Below is a small trained network, with its code and all its weights. Each question gives an input and a target symbol and asks what happens when units are switched off, that is, made to give their printed mean instead of their output.

import numpy as np


def w(rows, s, z=0):
    codes = np.array(rows[::2]) - 128.0
    scale = np.full(codes.shape[1], s)
    scale[-1] = z or s
    return codes * scale


def norm(h):
    return h / np.sqrt((h * h).mean(-1, keepdims=True) + 1e-5)


def f(y):
    return np.maximum(y, 0)


def softmax(a):
    e = np.exp(a - a.max(-1, keepdims=True))
    return e / e.sum(-1, keepdims=True)


def log_softmax(a):
    a = a - a.max(-1, keepdims=True)
    return a - np.log(np.exp(a).sum(-1, keepdims=True))


def net(x, mask):
    ids = ['ΓΔαβζηξ'.index(c) for c in x.split()]
    T = len(ids)
    res = E[ids] + P[:T]
    r = norm(res)
    for j in range(2):
        rows = slice(2 * j, 2 * j + 2)
        q, k, v = (r @ M[0][rows].T for M in (Q, K, V))
        z = softmax(np.where(np.tri(T) > 0, q @ k.T / 2**0.5, -1e9)) @ v
        o = O[0][rows]
        res = res + np.where(mask[j], z, o[:, -1]) @ o[:, :-1]
    y = f(norm(res) @ A[0][:, :-1].T + A[0][:, -1])
    res = res + np.where(mask[2:10], y, B[0][:, -1]) @ B[0][:, :-1]
    return log_softmax(norm(res)[-1] @ U[:, :-1].T + U[:, -1])


Q, K, V, O, A, B = {}, {}, {}, {}, {}, {}
E = w([
[158,127,117,145,129,71],'Γ',
[136,77,125,163,124,134],'Δ',
[123,126,131,92,172,76],'α',
[115,107,170,111,113,131],'β',
[168,62,113,98,183,128],'ζ',
[148,70,173,31,130,185],'η',
[246,203,181,135,173,139],'ξ',
],0.012)
P = w([
[3,174,40,27,55,243],'0',
[153,120,201,163,45,11],'1',
[156,127,211,169,73,31],'2',
[124,148,182,167,123,34],'3',
[122,161,185,190,145,67],'4',
[130,177,192,198,158,84],'5',
[135,198,200,207,178,98],'6',
[144,215,220,225,200,105],'7',
[157,237,247,231,220,107],'8',
],0.0052)
Q[0] = w([
[140,84,125,131,134,83],'head 1',
[95,126,52,109,64,127],'head 1',
[219,163,157,127,150,186],'head 2',
[110,162,5,87,118,163],'head 2',
],0.011)
K[0] = w([
[98,92,219,82,94,179],'head 1',
[132,60,132,150,125,35],'head 1',
[42,193,14,116,130,191],'head 2',
[79,73,75,151,2,64],'head 2',
],0.0076)
V[0] = w([
[26,16,113,152,144,134],'head 1',
[41,114,19,142,134,39],'head 1',
[158,111,110,49,203,120],'head 2',
[254,103,37,173,126,173],'head 2',
],0.0095)
O[0] = w([
[103,203,238,84,239,96,23],'head 1',
[158,166,73,107,232,103,136],'head 1',
[139,85,136,96,140,15,253],'head 2',
[251,113,154,181,160,139,157],'head 2',
],0.012,0.0024)
A[0] = w([
[177,200,78,140,175,136,142],'neuron 1',
[171,139,126,37,176,182,215],'neuron 2',
[155,69,31,150,76,140,235],'neuron 3',
[145,213,194,113,176,139,253],'neuron 4',
[97,167,126,217,137,103,127],'neuron 5',
[125,55,79,107,106,135,185],'neuron 6',
[117,119,123,129,82,199,83],'neuron 7',
[37,249,105,107,72,182,64],'neuron 8',
],0.011,0.0043)
B[0] = w([
[94,124,204,90,108,194,218],'neuron 1',
[164,94,211,158,53,104,192],'neuron 2',
[188,195,70,16,151,139,253],'neuron 3',
[136,109,53,190,89,178,254],'neuron 4',
[73,226,122,130,118,128,173],'neuron 5',
[107,229,151,109,173,165,186],'neuron 6',
[145,46,73,171,162,102,150],'neuron 7',
[116,24,2,213,156,102,150],'neuron 8',
],0.0098,0.008)
U = w([
[146,243,119,100,137,183,162],'Γ',
[121,158,184,242,84,222,161],'Δ',
[50,209,93,110,164,86,70],'α',
[66,95,41,222,104,145,154],'β',
[195,111,153,178,156,48,164],'ζ',
[80,106,213,113,1,115,164],'η',
[182,91,59,154,13,148,3],'ξ',
],0.0094,0.0019)

Each question gives the input, a string of symbols that net reads in full, and the target symbol t.
The units are the heads (2 rows each of Q, K, V and O) and the neurons (one row each of A and B). Each row of codes is followed by its name. A weight is (code - 128) times the scale printed after its matrix; where a second scale follows, it is the last column's (O, A, B and U).
mask holds one flag per unit, heads first, then neurons. A switched-off unit (its flag False) gives its mean, the last column of its rows in O or B, instead of its output. The means were averaged over made-up inputs and are rounded, as every weight is.
A unit's drop is (log p(t) with every unit on - log p(t) with that unit switched off) / (log p(t) with every unit on - log p(t) with every unit switched off).
The circuit of an input: a set's keep is (log p(t) with only the set's units on - log p(t) with every unit switched off) / (log p(t) with every unit on - log p(t) with every unit switched off). Starting from all 10 units, units are removed one at a time, each time the one whose removal leaves the highest keep (on an exact tie, the one counted first), for as long as the keep stays at least 0.8.
circuit, biggest first: the units of the circuit, biggest drop first
k most important neurons: the k neurons with the biggest drops, biggest first
which heads matter: for each layer, one digit per head in row order, 1 if its drop is at least 0.15 and else 0, layers parted by /
input ξ Γ α Γ ξ β β, target ξ: circuit, biggest first : [head 1; neuron 3]
input Γ Δ α Δ ξ Γ Γ ζ Δ, target Γ: circuit, biggest first : [head 1; neuron 3; neuron 6]
input Γ Γ Γ η, target η: circuit, biggest first : [neuron 3; head 2]
input α β ζ η ζ, target η: which heads matter : 10
input α α α Δ ξ, target α: circuit, biggest first : [head 2]
input Γ ζ Γ Δ Δ, target Δ: circuit, biggest first : [head 1; neuron 3; neuron 1; neuron 4]
input ζ Γ β α, target β: circuit, biggest first : [neuron 8; head 2]
input η α Γ ζ ζ β Γ ζ ξ, target η: circuit, biggest first : [head 1; head 2]
input Δ Γ Δ Δ ζ Δ Δ Δ Γ, target Δ: which heads matter : 00
input Γ Γ ζ Γ Δ Δ Γ β Δ, target β: which heads matter : 01
input Γ ξ Γ, target Γ: 2 most important neurons : [neuron 3; neuron 6]
input Γ Γ Γ Δ Γ Γ ζ β, target ζ: which heads matter : 01
input Γ Γ η, target η: circuit, biggest first : [neuron 3; head 1; head 2]
input Δ ζ Δ ξ Δ Γ α, target Δ: 2 most important neurons : [neuron 3; neuron 4]
input α Γ Γ ζ Δ, target ζ: circuit, biggest first : [head 2]
input α ζ Γ β, target ζ: which heads matter : 11
input α Δ α η η β, target η: which heads matter : 11
input ζ Γ ζ Γ Γ Γ Γ ξ, target ζ: 2 most important neurons : [neuron 4; neuron 1]
input Δ α Γ Γ β ξ Γ ζ Γ, target Δ: 3 most important neurons : [neuron 3; neuron 4; neuron 5]
input Γ Γ α α β ζ ξ Δ, target Γ: circuit, biggest first : [neuron 4]
input α ζ Γ Γ Γ Γ η ζ, target η: which heads matter : 10
input ζ ξ α, target ζ: 3 most important neurons : [neuron 1; neuron 3; neuron 2]
input Δ Δ Γ ζ Γ Γ, target ζ: 2 most important neurons : [neuron 3; neuron 6]
input Γ α Γ Γ, target α: circuit, biggest first : [head 2; neuron 4]
input η α β Γ Γ, target β: which heads matter : 11
